Below are the code and all the weights of a small trained network. Each question names an input and a target symbol and asks about switching units off, where a switched-off unit gives its printed mean instead of its output.

import numpy as np


def w(rows, s, z=0):
    codes = np.array(rows[::2]) - 128.0
    scale = np.full(codes.shape[1], s)
    scale[-1] = z or s
    return codes * scale


def norm(h):
    return h / np.sqrt((h * h).mean(-1, keepdims=True) + 1e-5)


def f(y):
    return np.maximum(y, 0)


def softmax(a):
    e = np.exp(a - a.max(-1, keepdims=True))
    return e / e.sum(-1, keepdims=True)


def log_softmax(a):
    a = a - a.max(-1, keepdims=True)
    return a - np.log(np.exp(a).sum(-1, keepdims=True))


def net(x, mask):
    ids = ['ΓΘΛαζμψω'.index(c) for c in x.split()]
    T = len(ids)
    res = E[ids] + P[:T]
    r = norm(res)
    for j in range(2):
        rows = slice(4 * j, 4 * j + 4)
        q, k, v = (r @ M[0][rows].T for M in (Q, K, V))
        z = softmax(np.where(np.tri(T) > 0, q @ k.T / 4**0.5, -1e9)) @ v
        o = O[0][rows]
        res = res + np.where(mask[j], z, o[:, -1]) @ o[:, :-1]
    y = f(norm(res) @ A[0][:, :-1].T + A[0][:, -1])
    res = res + np.where(mask[2:6], y, B[0][:, -1]) @ B[0][:, :-1]
    return log_softmax(norm(res)[-1] @ U[:, :-1].T + U[:, -1])


Q, K, V, O, A, B = {}, {}, {}, {}, {}, {}
E = w([
[99,199,143,121,113,38],'Γ',
[156,111,154,251,131,96],'Θ',
[65,97,61,30,99,140],'Λ',
[113,157,154,138,177,234],'α',
[146,36,201,65,84,129],'ζ',
[162,36,87,201,123,210],'μ',
[53,69,85,142,87,28],'ψ',
[96,171,22,222,142,117],'ω',
],0.011)
P = w([
[112,129,144,131,141,133],'0',
[95,79,120,120,224,87],'1',
[125,143,147,127,144,142],'2',
[101,175,166,150,64,158],'3',
[145,142,141,112,132,142],'4',
[43,44,86,160,182,68],'5',
[145,142,142,106,134,148],'6',
[173,83,31,125,77,57],'7',
[143,141,146,116,141,155],'8',
[48,181,188,167,44,190],'9',
[149,142,143,111,137,151],'10',
[162,77,66,101,192,46],'11',
[149,141,146,109,139,150],'12',
[101,153,178,182,7,201],'13',
],0.014)
Q[0] = w([
[108,113,139,107,168,147],'H1',
[132,166,172,123,214,146],'H1',
[134,136,121,83,117,142],'H1',
[150,187,119,121,12,183],'H1',
[131,11,76,146,240,44],'H2',
[147,110,169,91,207,145],'H2',
[149,150,162,188,21,183],'H2',
[91,101,109,136,4,134],'H2',
],0.016)
K[0] = w([
[149,144,103,122,88,177],'H1',
[172,173,154,100,97,151],'H1',
[177,144,154,93,133,135],'H1',
[222,74,70,93,252,52],'H1',
[15,111,190,202,73,174],'H2',
[145,157,216,97,95,186],'H2',
[232,90,95,137,176,101],'H2',
[142,35,54,83,158,58],'H2',
],0.014)
V[0] = w([
[137,108,70,102,142,65],'H1',
[50,137,122,160,105,125],'H1',
[116,91,55,191,39,114],'H1',
[142,149,192,127,209,185],'H1',
[36,186,101,68,124,68],'H2',
[137,84,247,70,85,59],'H2',
[80,19,123,125,94,169],'H2',
[80,111,81,16,121,244],'H2',
],0.012)
O[0] = w([
[85,128,64,126,163,82,192],'H1',
[136,186,122,92,144,149,254],'H1',
[137,217,47,171,102,127,199],'H1',
[144,106,159,164,204,136,70],'H1',
[9,191,176,98,197,122,250],'H2',
[135,98,204,3,5,54,36],'H2',
[139,159,126,185,13,219,158],'H2',
[7,79,99,163,121,172,67],'H2',
],0.012,0.005)
A[0] = w([
[99,141,117,82,163,3,106],'N1',
[130,175,145,147,106,91,251],'N2',
[122,111,88,96,94,165,224],'N3',
[127,115,137,139,92,163,153],'N4',
],0.017,0.003)
B[0] = w([
[133,1,37,136,157,180,254],'N1',
[217,83,149,8,169,188,231],'N2',
[113,134,100,223,133,85,198],'N3',
[118,69,211,118,126,30,173],'N4',
],0.0099,0.0076)
U = w([
[128,67,147,51,199,130,128],'Γ',
[244,126,163,121,132,107,131],'Θ',
[14,133,166,155,108,126,139],'Λ',
[125,65,200,181,160,184,216],'α',
[128,64,176,137,53,75,253],'ζ',
[172,70,120,220,73,148,79],'μ',
[116,194,148,43,92,169,99],'ψ',
[131,206,123,163,224,114,76],'ω',
],0.011,0.0033)

Each question gives the input, a string of symbols that net reads in full, and the target symbol t.
The units are the heads (4 rows each of Q, K, V and O) and the neurons (one row each of A and B). Each row of codes is followed by its name. A weight is (code - 128) times the scale printed after its matrix; where a second scale follows, it is the last column's (O, A, B and U).
mask holds one flag per unit, heads first, then neurons. A switched-off unit (its flag False) gives its mean, the last column of its rows in O or B, instead of its output. The means were averaged over made-up inputs and are rounded, as every weight is.
A unit's drop is (log p(t) with every unit on - log p(t) with that unit switched off) / (log p(t) with every unit on - log p(t) with every unit switched off).
The circuit of an input: a set's keep is (log p(t) with only the set's units on - log p(t) with every unit switched off) / (log p(t) with every unit on - log p(t) with every unit switched off). Starting from all 6 units, units are removed one at a time, each time the one whose removal leaves the highest keep (on an exact tie, the one counted first), for as long as the keep stays at least 0.8.
units of the circuit, in order: the units of the circuit, biggest drop first
which heads matter: for each layer, one digit per head in row order, 1 if its drop is at least 0.15 and else 0, layers parted by /
drop of u: that unit's drop, to one decimal
input ζ ω Λ Γ ω μ ω Γ ψ ψ ω ω, target ψ: units of the circuit, in order : H1, H2
input ω Θ ω Λ ζ Γ, target Λ: units of the circuit, in order : H2
input Λ Λ Λ ψ Λ Λ, target ψ: which heads matter : 11
input ζ ω Θ Γ ω ψ Θ μ ω ω ω μ, target ω: units of the circuit, in order : H2, N1
input ψ ζ ω α, target ζ: which heads matter : 01
input Γ Γ ω Λ Λ μ ζ ω Λ μ, target ω: which heads matter : 01
input ω Γ ψ ψ ζ Λ Θ Γ ω α Λ Λ, target α: units of the circuit, in order : H2, H1
input Γ ψ ζ ζ Γ ψ ζ μ, target ψ: units of the circuit, in order : H2, N1
input ζ ψ ζ Γ ω μ μ α Λ Θ Λ ψ, target Θ: which heads matter : 11
input Λ Λ ω α Θ ζ, target α: which heads matter : 10
input ζ ψ ω ζ ω ψ Θ α, target ψ: which heads matter : 01
input ω ψ ω ω ψ, target ψ: which heads matter : 11
input ω Λ Γ μ ψ ψ ψ ω Γ ω Θ μ Λ ζ, target μ: which heads matter : 01
input ω ω ζ μ ω ω, target μ: units of the circuit, in order : H2
input Λ ω ζ ω α α, target ω: which heads matter : 01
input ω ω Λ ζ Γ ζ Θ, target Θ: which heads matter : 01
input Θ ψ ω α ω ψ ψ Γ Γ Γ Λ, target Λ: which heads matter : 01
input ψ ω Θ Λ Λ Λ ω Γ ω α, target Γ: units of the circuit, in order : H2, N1
input μ Λ α ψ ω ψ Γ Γ Γ ψ, target Γ: units of the circuit, in order : H2, N1
input ψ ψ ω ω α ω ω ζ ψ ζ Γ Γ, target ζ: units of the circuit, in order : H2
input Γ μ Θ ζ ω ζ ω μ Θ ω ω ζ ζ Θ, target ζ: drop of H2 : 0.6
input Θ μ Γ α ψ Θ Γ μ, target Θ: drop of N1 : 0.1
